Below are the code and all the weights of a small trained network. Each question names an input and a class and asks about switching units off, where a switched-off unit gives its printed mean instead of its output.

import numpy as np


def w(rows, s, z=0):
    codes = np.array(rows[::2]) - 128.0
    scale = np.full(codes.shape[1], s)
    scale[-1] = z or s
    return codes * scale


def norm(h):
    return h / np.sqrt((h * h).mean(-1, keepdims=True) + 1e-5)


def f(y):
    return np.maximum(y, 0)


def log_softmax(a):
    a = a - a.max(-1, keepdims=True)
    return a - np.log(np.exp(a).sum(-1, keepdims=True))


def net(x, mask):
    res = np.array(x, float).reshape(1, 6) / 4 @ E
    u = 0
    for l in range(2):
        y = f(norm(res) @ A[l][:, :-1].T + A[l][:, -1])
        res = res + np.where(mask[u : u + 8], y, B[l][:, -1]) @ B[l][:, :-1]
        u += 8
    return log_softmax(norm(res)[-1] @ U[:, :-1].T + U[:, -1])


A, B = {}, {}
E = w([
[70,2,59,63,89,242,184,94],'x0',
[122,130,130,129,127,128,129,128],'x1',
[121,137,129,127,127,132,133,130],'x2',
[164,128,96,217,18,161,134,30],'x3',
[107,153,83,193,192,200,52,84],'x4',
[137,128,129,130,137,132,138,124],'x5',
],0.0085)
A[0] = w([
[78,60,94,78,176,96,164,124,57],'0.n0',
[90,33,73,43,129,196,160,85,139],'0.n1',
[148,190,96,246,99,207,85,1,99],'0.n2',
[185,139,165,157,8,23,160,117,1],'0.n3',
[58,70,62,141,209,229,22,94,103],'0.n4',
[103,41,109,99,66,182,126,58,68],'0.n5',
[127,111,145,52,96,71,190,131,196],'0.n6',
[132,91,89,138,25,189,172,20,34],'0.n7',
],0.0077,0.0092)
B[0] = w([
[137,148,154,133,101,165,83,153,160],'0.n0',
[146,95,135,112,127,168,153,145,254],'0.n1',
[108,92,104,115,63,155,49,135,240],'0.n2',
[158,178,112,147,82,133,164,40,171],'0.n3',
[150,173,156,60,164,194,147,107,225],'0.n4',
[138,174,146,137,124,87,186,157,193],'0.n5',
[117,115,116,207,117,148,108,149,244],'0.n6',
[97,171,99,110,108,7,136,164,200],'0.n7',
],0.013,0.0082)
A[1] = w([
[98,177,103,22,99,168,78,162,115],'1.n0',
[101,30,116,74,74,164,233,192,81],'1.n1',
[119,117,84,109,235,88,51,80,1],'1.n2',
[94,107,94,187,93,1,181,184,166],'1.n3',
[155,118,103,61,52,105,185,68,133],'1.n4',
[99,104,53,128,98,192,123,141,67],'1.n5',
[41,186,96,82,135,137,75,186,106],'1.n6',
[139,192,74,111,57,129,186,67,98],'1.n7',
],0.0098,0.0054)
B[1] = w([
[127,129,139,164,122,48,157,140,224],'1.n0',
[131,152,75,183,82,116,58,143,255],'1.n1',
[126,156,143,146,116,64,147,49,149],'1.n2',
[111,97,111,51,160,251,171,158,251],'1.n3',
[137,135,186,107,230,128,153,83,207],'1.n4',
[120,91,160,148,151,73,130,131,184],'1.n5',
[152,92,138,135,117,96,175,64,200],'1.n6',
[132,134,183,138,216,77,118,87,214],'1.n7',
],0.013,0.0082)
U = w([
[148,121,153,61,183,232,228,215,178],'0',
[169,181,206,146,186,63,153,20,2],'1',
[145,103,90,225,5,132,20,211,235],'2',
],0.013,0.0021)

Each question gives the input, the list of numbers given to net, and the class t.
The units are the neurons (one row each of A and B). Each row of codes is followed by its name. A weight is (code - 128) times the scale printed after its matrix; where a second scale follows, it is the last column's (A, B and U).
mask holds one flag per neuron, layer by layer. A switched-off neuron (its flag False) gives its mean, the last column of its row in B, instead of its output. The means were averaged over made-up inputs and are rounded, as every weight is.
A unit's drop is (log p(t) with every unit on - log p(t) with that unit switched off) / (log p(t) with every unit on - log p(t) with every unit switched off).
The circuit of an input: a set's keep is (log p(t) with only the set's units on - log p(t) with every unit switched off) / (log p(t) with every unit on - log p(t) with every unit switched off). Starting from the 12 units with the biggest drops (on a tie, the unit counted first), units are removed one at a time, each time the one whose removal leaves the highest keep (on an exact tie, the one counted first), for as long as the keep stays at least 0.8.
circuit, biggest first: the units of the circuit, biggest drop first
most important unit: the unit with the biggest drop
top k neurons: the k neurons with the biggest drops, biggest first
k most important neurons of layer l: the k neurons of layer l with the biggest drops, biggest first
drop when u is switched off: that unit's drop, to one decimal
input [1,-4,2,3,0,1], class 0: top 2 neurons -> (0.n7; 1.n3)
input [3,1,8,8,-2,2], class 0: circuit, biggest first -> (1.n3; 0.n7)
input [0,6,3,-8,3,-1], class 1: circuit, biggest first -> (1.n3)
input [-8,-8,-2,-5,-2,-7], class 0: circuit, biggest first -> (0.n4; 1.n3)
input [5,6,-1,7,0,3], class 0: top 3 neurons -> (0.n7; 1.n3; 0.n5)
input [2,-4,5,6,-1,3], class 0: circuit, biggest first -> (0.n7; 1.n3)
input [7,2,3,0,-7,-5], class 2: top 3 neurons -> (1.n1; 0.n1; 0.n6)
input [1,-3,4,7,-5,1], class 0: circuit, biggest first -> (1.n3; 0.n7)
input [-5,8,5,0,0,1], class 0: top 3 neurons -> (0.n4; 0.n2; 1.n1)
input [-5,3,1,-1,-6,0], class 0: top 2 neurons -> (1.n3; 0.n4)
input [2,-5,0,3,1,-2], class 1: top 2 neurons -> (0.n4; 0.n2)
input [0,-5,4,-4,8,-7], class 1: top 3 neurons -> (1.n3; 0.n1; 1.n0)
input [-5,6,-2,-5,0,-2], class 0: top 3 neurons -> (0.n4; 0.n2; 1.n3)
input [6,4,-4,2,5,2], class 1: most important unit -> 0.n7
input [-8,4,0,2,6,1], class 2: 2 most important neurons of layer 0 -> (0.n2; 0.n4)
input [2,2,-1,0,-2,-5], class 2: 2 most important neurons of layer 0 -> (0.n1; 0.n6)
input [7,3,4,-4,-5,0], class 2: drop when 1.n1 is switched off -> 0.1
input [8,4,0,8,3,7], class 1: drop when 0.n4 is switched off -> 0.0
input [5,8,-7,8,7,-5], class 1: drop when 0.n7 is switched off -> 0.1
input [6,-1,0,-2,-4,-8], class 2: circuit, biggest first -> (1.n1)
